Known rows:
sugoflos: [  0  -5  11  -4  -1   6   4  -4  -4   6 -14   5  -6   2   6  -8 -11  -8
   5   3   2  -3   5   0  -5  -6  -5  11 -12  -5]
gogrin: [  2 -17   2   7  -6  -5   3   0  -3  -3  -3   7  -5   5  -7  -5  -4  -6
  -8  12   4  -6   1  10  -8  -3   4  -1 -19   4]
karos: [  4  -3 -14   2   0   3   0  -3   0  -9 -11  10  -5   3  -4  10  -8 -13
   9  15  -7  -1   2  -7  -8   1   6   7 -11   1]
bodu: [  1  -3   4  -1  -5   6  13  -5  -2   6 -14  11 -10   2   7  -1  -4  -4
  10   2   8  -2   3   3  -3  -6  -3   9  -7  -4]
restes: [ -6  -7  -4  -2  -9   7   5   7  18  -9  -7  10  12  -2 -17   7   1  10
   4 -12  -2  -3  -7  -1   1 -14   2  -6  13   1]
palal: [  4  -3  -4  -3  -5   4  -1   5   7  -4  -3   3 -11   0   2   7   4   1
  -3   5   2  -9  -4   0   0  -4   2  -4   4   9]
trotrer: [  2  -3   6  -2  -6   6  14  -6  -4   6 -11  11 -11   1   9  -1  -5  -1
   9   3   8  -5   4   4  -4  -7  -3  10  -7  -2]
dufledrel: [-1 -3 -4 -2 -5  5  1  6 12 -5 -7  7 -3  1 -5  8  2  2  0 -1  0 -4 -5  1
  0 -6  1 -5  9  5]
staflido: [  0  -3   7  -2  -6   5  13  -5  -3   6 -11  12  -8   1   6  -2  -5   0
  11   1   5  -5   3   3  -4  -7  -3  10  -7  -4]
muni: [  2  -2   2   0  -4   6  14  -5  -2   6 -14  13 -12   3   9   1  -3  -3
  10   3   8  -2   3   5  -3  -6  -2  10  -6  -3]
griski: [  0  -6   4  -4  -2   4  -7   7   8  -5  -4  -2  -1   0  -2  -4  -3  -1
  -6   1  -4 -11  -3  -7  -3  -7   0  -3   2   4]
stivul: [  0  -3   7  -3  -6   5  12  -6  -2   5 -10  13  -7   0   5  -2  -6   0
  11   1   5  -4   3   3  -5  -6  -3  10  -6  -4]
vuvur: [  0  -2   1  -6  -5   3  -3   4   8  -6  -1   5  -6  -1  -1   4   1   4
  -1   1  -1 -10  -3  -1  -3  -4  -1  -4   4   8]
drebem: [  3  -3  -4  -3  -5   4  -1   5   7  -2  -5   3 -12   0   4   8   3  -1
  -3   6   1  -8  -5   0   1  -3   0  -5   5  10]
gastutrun: [ 16  -3   4  -4 -11   4   5   6  -7  -4   5   3 -15  -6  16   6   3   4
  -5   7   7 -25  -3  -3  -2  -7   9   0   2  12]
nabru: [ -9 -10  -4   6 -24 -10 -17   9  -5  14   6  -5  -9   3   4 -12 -13 -24
   8 -10  -3   3 -24 -18  22  -5   7  -1   9  18]
klotru: [ -1  -5  10  -2  -1   4   6  -4  -5   6 -12   6  -7   1   7  -9  -9  -4
   7   2   3  -9   5  -2  -7  -6  -3  11  -9  -7]

Facts:
μ(bafu, 24); μ(bedrim, 290); μ(bemos, 389); μ(beplus, 680); μ(bitrum, 680); μ(bodu, 389)
μ(brabra, 389); μ(breskon, 290); μ(bristur, 24); μ(britru, 24); μ(bropalok, 680); μ(bubus, 290)
μ(budrel, 290); μ(datribrir, 290); μ(dibel, 24); μ(dipam, 24); μ(dirukir, 24); μ(diskes, 389)
μ(divok, 24); μ(doki, 680); μ(dovasta, 24); μ(drafluk, 290); μ(draklibra, 389); μ(drebem, 290)
μ(drebrene, 290); μ(dreplas, 290); μ(droklal, 680); μ(drona, 290); μ(druriste, 680); μ(dufledrel, 290)
μ(dupliki, 680); μ(fetrin, 389); μ(fitrek, 290); μ(fizak, 290); μ(fladreflim, 680); μ(fladron, 24)
μ(flafugrum, 389); μ(fleflo, 24); μ(flenuba, 24); μ(flolom, 389); μ(flomum, 680); μ(flumi, 680)
μ(gastutrun, 290); μ(gemu, 24); μ(giboklus, 389); μ(gilel, 389); μ(gogrin, 24); μ(gralen, 290)
μ(grebo, 680); μ(griski, 290); μ(groki, 680); μ(grudor, 24); μ(gunen, 290); μ(gutrezi, 24)
μ(karos, 680); μ(kastum, 24); μ(kegren, 290); μ(kelugri, 290); μ(klagu, 290); μ(klari, 290)
μ(klipligrel, 290); μ(kliplir, 290); μ(kloklor, 680); μ(klotru, 389); μ(kludrek, 389); μ(klustimen, 290)
μ(koplu, 290); μ(kozuk, 290); μ(kubur, 290); μ(kuflokik, 290); μ(larak, 680); μ(laro, 24)
μ(leko, 680); μ(lika, 680); μ(lupom, 680); μ(luposik, 389); μ(matotra, 680); μ(mavo, 290)
μ(miri, 290); μ(mobe, 290); μ(muni, 389); μ(nabru, 290); μ(napul, 290); μ(neflok, 290)
μ(nidro, 24); μ(palal, 290); μ(pedren, 290); μ(pefu, 389); μ(pekos, 389); μ(piplak, 290)
μ(pirer, 680); μ(plagros, 24); μ(plibutos, 24); μ(plidru, 680); μ(plomefli, 290); μ(pludros, 290)
μ(plugi, 389); μ(plusin, 290); μ(poso, 24); μ(pugre, 290); μ(pumal, 680); μ(rabim, 389)
μ(radres, 680); μ(restes, 290); μ(retrul, 24); μ(rifler, 389); μ(roplus, 680); μ(ruplin, 389)
μ(skeflil, 24); μ(skeplas, 290); μ(skestadrer, 680); μ(skinol, 290); μ(skodru, 680); μ(skufes, 290)
μ(skulos, 680); μ(sobrarun, 680); μ(solegra, 290); μ(staflido, 389); μ(stebruk, 24); μ(stegan, 290)
μ(steple, 24); μ(stezas, 24); μ(stiflek, 389); μ(stivul, 389); μ(stovir, 290); μ(studa, 290)
μ(stufonan, 680); μ(sugoflos, 389); μ(temis, 389); μ(togrir, 24); μ(tomur, 680); μ(tremuplin, 290)
μ(tribron, 24); μ(trostun, 290); μ(trotrer, 389); μ(truflok, 24); μ(truskel, 24); μ(tubre, 389)
μ(tustim, 389); μ(tuva, 290); μ(vevu, 290); μ(vibemo, 24); μ(vidril, 680); μ(vona, 389)
μ(vuvur, 290); μ(zarer, 24); μ(zedrim, 389); μ(zitu, 389); μ(zoluple, 389); μ(zuvuski, 24)
θ(bafu, temis); θ(bafu, gutrezi); θ(bedrim, doki); θ(bemos, gutrezi); θ(bitrum, gunen); θ(bodu, dovasta)
θ(brabra, bropalok); θ(breskon, stezas); θ(breskon, bafu); θ(bristur, bubus); θ(bristur, pumal); θ(britru, drafluk)
θ(britru, flomum); θ(bubus, zitu); θ(bubus, napul); θ(bubus, temis); θ(budrel, pedren); θ(datribrir, pludros)
θ(dibel, pefu); θ(dibel, stivul); θ(dibel, groki); θ(dipam, vuvur); θ(dipam, dibel); θ(dirukir, laro)
θ(diskes, kludrek); θ(divok, staflido); θ(divok, tuva); θ(divok, fetrin); θ(divok, rabim); θ(doki, laro)
θ(doki, skulos); θ(doki, budrel); θ(dovasta, gunen); θ(drafluk, stovir); θ(drafluk, tubre); θ(drebem, pedren)
θ(drebem, budrel); θ(drebrene, pugre); θ(dreplas, grebo); θ(droklal, plomefli); θ(drona, britru); θ(drona, karos)
θ(drona, pugre); θ(druriste, zedrim); θ(dufledrel, tribron); θ(dufledrel, fetrin); θ(dupliki, neflok); θ(dupliki, klustimen)
θ(fetrin, tubre); θ(fitrek, dreplas); θ(fizak, kliplir); θ(fladreflim, bropalok); θ(fladreflim, flumi); θ(fladreflim, karos)
θ(fladron, tremuplin); θ(fladron, giboklus); θ(fladron, dupliki); θ(flafugrum, plibutos); θ(flafugrum, draklibra); θ(fleflo, skinol)
θ(flenuba, rifler); θ(flolom, dovasta); θ(flolom, pedren); θ(flomum, grudor); θ(flumi, stebruk); θ(gastutrun, pirer)
θ(gemu, miri); θ(gemu, plomefli); θ(gemu, dufledrel); θ(gemu, stufonan); θ(giboklus, napul); θ(giboklus, gutrezi)
θ(gilel, dovasta); θ(gilel, skufes); θ(gogrin, palal); θ(gogrin, roplus); θ(gralen, poso); θ(grebo, studa)
θ(griski, luposik); θ(griski, zedrim); θ(griski, bodu); θ(groki, neflok); θ(groki, studa); θ(groki, gralen)
θ(groki, giboklus); θ(groki, dupliki); θ(groki, lika); θ(grudor, muni); θ(gutrezi, bitrum); θ(gutrezi, zitu)
θ(karos, dupliki); θ(karos, fitrek); θ(karos, skinol); θ(kastum, zoluple); θ(kastum, fizak); θ(kegren, zedrim)
θ(kelugri, truflok); θ(klagu, groki); θ(klari, piplak); θ(klari, skodru); θ(klipligrel, tomur); θ(kliplir, skestadrer)
θ(kliplir, fladron); θ(kloklor, plidru); θ(kloklor, druriste); θ(klotru, drafluk); θ(kludrek, plibutos); θ(klustimen, stovir)
θ(koplu, gralen); θ(koplu, plugi); θ(kozuk, tustim); θ(kozuk, steple); θ(kubur, vona); θ(kuflokik, grebo)
θ(kuflokik, trostun); θ(kuflokik, poso); θ(kuflokik, klipligrel); θ(larak, mobe); θ(laro, klipligrel); θ(leko, tustim)
θ(leko, tremuplin); θ(lika, zarer); θ(lupom, dupliki); θ(lupom, skinol); θ(luposik, fladron); θ(luposik, fitrek)
θ(matotra, zoluple); θ(matotra, zuvuski); θ(mavo, plibutos); θ(mavo, dupliki); θ(miri, skufes); θ(miri, flumi)
θ(miri, retrul); θ(mobe, dreplas); θ(mobe, bafu); θ(muni, flolom); θ(nabru, pludros); θ(nabru, skeflil)
θ(napul, palal); θ(napul, poso); θ(neflok, bafu); θ(nidro, zitu); θ(nidro, temis); θ(nidro, tomur)
θ(palal, flolom); θ(palal, gralen); θ(palal, bodu); θ(pedren, gunen); θ(pekos, dreplas); θ(pekos, drona)
θ(piplak, kubur); θ(piplak, dupliki); θ(pirer, koplu); θ(plagros, flafugrum); θ(plagros, gastutrun); θ(plibutos, zitu)
θ(plibutos, gutrezi); θ(plidru, restes); θ(plidru, solegra); θ(plomefli, koplu); θ(plomefli, britru); θ(plomefli, truflok)
θ(plomefli, roplus); θ(pludros, stiflek); θ(plugi, dovasta); θ(plusin, bropalok); θ(plusin, truskel); θ(poso, budrel)
θ(pugre, dupliki); θ(rabim, tubre); θ(radres, mavo); θ(radres, neflok); θ(restes, vevu); θ(retrul, tustim)
θ(retrul, solegra); θ(rifler, drona); θ(roplus, giboklus); θ(roplus, vona); θ(ruplin, bubus); θ(ruplin, restes)
θ(ruplin, dibel); θ(skeflil, kuflokik); θ(skeplas, leko); θ(skeplas, tremuplin); θ(skestadrer, studa); θ(skestadrer, stebruk)
θ(skinol, stegan); θ(skodru, kloklor); θ(skodru, bubus); θ(skulos, grebo); θ(sobrarun, dibel); θ(staflido, drafluk)
θ(staflido, stivul); θ(staflido, kludrek); θ(staflido, kubur); θ(stebruk, tomur); θ(stegan, stebruk); θ(stegan, budrel)
θ(steple, dreplas); θ(steple, gutrezi); θ(stezas, gastutrun); θ(stivul, vona); θ(stovir, vidril); θ(stufonan, fitrek)
θ(sugoflos, luposik); θ(sugoflos, mavo); θ(sugoflos, doki); θ(temis, bodu); θ(togrir, drebrene); θ(tomur, studa)
θ(tremuplin, skeflil); θ(tribron, solegra); θ(trostun, drebem); θ(trostun, temis); θ(trotrer, koplu); θ(trotrer, zitu)
θ(truflok, skulos); θ(truflok, stebruk); θ(truskel, laro); θ(truskel, roplus); θ(tubre, zarer); θ(tubre, vibemo)
θ(tubre, bubus); θ(tubre, temis); θ(tubre, bristur); θ(tuva, tremuplin); θ(vibemo, trotrer); θ(vibemo, gutrezi)
θ(vidril, gralen); θ(vidril, bodu); θ(vidril, grudor); θ(vona, vibemo); θ(vona, draklibra); θ(vuvur, groki)
θ(zarer, pedren); θ(zarer, muni); θ(zedrim, dreplas); θ(zoluple, pumal); θ(zuvuski, pefu); θ(zuvuski, stufonan)

Rows:
No name comes twice in this set of rows, the named rows included.
[-20  -1  -9  33  22   4  11   7  -2  12 -25   5 -30  18   6  -8  -5  -9
  11   7  -2 -10   1  -8 -28  -1   6  16  11 -22]	rifler
[  1  -5   5  -2  -2   6  10  -3   0   6 -16   8  -7   2   6  -2  -6  -6
   5   2   6  -2   3   3  -2  -8  -3   8  -9  -5]	gilel
[ 14 -16   6   9 -15  -5  15  -1 -14  -3   9  11 -12  -1   6   0  -1   0
  -7  13  12 -21   1   9  -9  -8  13   3 -18   9]	stezas
[  5  -3 -16   4  -4   3   6  -3  -4  -8  -6  13  -8   1  -1  12  -6 -10
  10  15  -3  -6   3  -6  -7   0   9   9  -9   2]	flomum
[  5  -1  -9   0 -10   5   8   4   8  -4  -4   9 -16   0   6  14   8   3
   0   6   6  -7  -6   4   2  -3   3  -4   8  12]	gunen
[ -3 -17   1   8  -5  -5   3   0   2  -4  -3   9  -1   6 -12  -5  -4  -5
  -6   8   1  -2   1  11  -8  -4   3  -1 -16   2]	gemu
[ -3 -16   1   7 -10  -7   6  -3   2  -4   3  15  -2   4 -13  -3  -2   0
   0   7   3  -3   0  13  -9  -2   2  -1 -14   4]	dibel
[-13 -10 -11  12 -38 -14 -16   9  -9  23  10  -2 -15   7   7 -12 -13 -32
  17 -15  -1  10 -36 -22  33  -4  11   0  15  26]	pludros
[ -1  -6  -3  -8  -4   1  -5  -5  -1 -11   2  12   9  -5 -11   2 -16  -6
   9   9 -11  -8   6 -10  -9  -1   2   9 -12  -2]	sobrarun
[ -5  -7   7  -1  -3   7  11  -1   2   4 -14   9   2   1  -2  -6  -8  -2
   9  -5   2  -2   3   0  -4 -12  -2  10  -4 -10]	zedrim
[  3  -5   1  -2  -4   3  -2   7   5  -4  -3   1  -6  -1   2   1  -1   0
  -6   3  -1 -14  -4  -5  -3  -7   3  -4   5   6]	mobe

The same objects again, as new rows of numbers:
Known rows:
tustim: [-10 -15  -8   4  -6   2  14   9  -2  -7   8  -7   1 -17  -3]
flenuba: [ -5 -18  -4   6  -2 -16 -13   7  -4  -9   4   2 -20 -10  10]
leko: [-26 -20   9  11   7  -3  14  15  15   5  20   1  11   1  -1]
kelugri: [ -7 -11   0  12  -1 -17   5   1  -2  12  -6  -4  -6  -4  13]
tribron: [-16 -21 -10   4   0 -15  -6  11   8  -9   2  -1 -21 -10   7]
kegren: [-10 -16  -3   8  -3 -26   6  -5  -5   8   0  -9 -15  -4   4]
nidro: [ -6  -5  17  15   1 -12 -13  10 -13 -12 -10   6 -32  -2   3]
kubur: [  2 -28  -6   9 -18 -26   5   5 -19  24  -7  -2  12  -8  22]
flomum: [-17 -10  10  10  -2 -16  -5   7  -6   4  10   0  22   2  -2]
skestadrer: [-21   0 -12  17  33  -9  -5   0 -12  -5  -4   2  22  -2  -4]
trostun: [ -7   0  20  13  -7 -14   3   2   0  11  -6   1 -21   1   6]
britru: [ -7 -15  -2   3  -5 -20 -16  11  -3  -3   5  -1 -13 -10  15]
solegra: [-22 -16 -14   8  -2  -8  12   0   6  11  -5  -8 -15  -2   6]
bafu: [  6 -16  43  19  -4 -18 -12   9 -21 -12  -4  11 -51  -5 -11]
skeflil: [ -4 -17   0  10  -2 -17  -5  12   5 -10   8   2 -16  -9  12]
matotra: [-18 -15   4   8   6 -14  -1   6  -6   6  10   2  18  -2  -6]
vibemo: [  5 -24  32  15  -7 -17  -7  11 -23  -6  -8  12 -36  -8  -5]

Rows:
No name comes twice in this set of rows, the named rows included.
[-28 -17  -2   5   6 -12   4   8   0   3  10  -1  15  -1  -5]	plidru
[  6 -32  21  13   5 -32  -4  -1 -26 -18   4   4 -45 -14 -19]	steple
[  3   1  28  13 -22  -6  -4   7 -18 -11   6  -8  -1  -4   0]	temis
[  0 -12   9  19 -18 -18   3   0  -9  12  -8  -3   0   6  20]	koplu
[ 13 -17  38  15  -9  -4  11   9 -28  -6   2   6 -14 -16 -15]	bemos
[-18 -19   1   7   7 -24   0   0 -11   0  14  -4  15  -2 -12]	druriste
[-12 -10 -10  -8 -13  -7  -4 -18  13   6 -15  21 -15 -10 -10]	pedren
[  0 -20  -2  22  15  -3 -12   3 -18  15  12   3  22   1  11]	groki
[-13  -6   6   5  -5 -15 -14  13   1  -6   2  -2 -26  -6   7]	bristur
[ 18 -19  38  18 -13  -4  13  14 -29  -3   3   6 -10 -15  -7]	giboklus
[-15 -22   0   6  14 -18  -3   1  -6   6  18  -1  12  -4 -10]	stufonan
[  4 -13   2   5 -15  -8   3  12 -16   5   8  -8  17 -19   6]	staflido
[ -1 -18  -4   7   4 -11 -14   6   0  -4   6   5 -23 -12  10]	fleflo
[  3 -24  -4   7 -10 -24  -9  12  -9  -5   0   6   0 -13  16]	truskel
[  9 -28   2  16   7   0  -9  12   8   5  19   6 -32 -11  21]	fladron

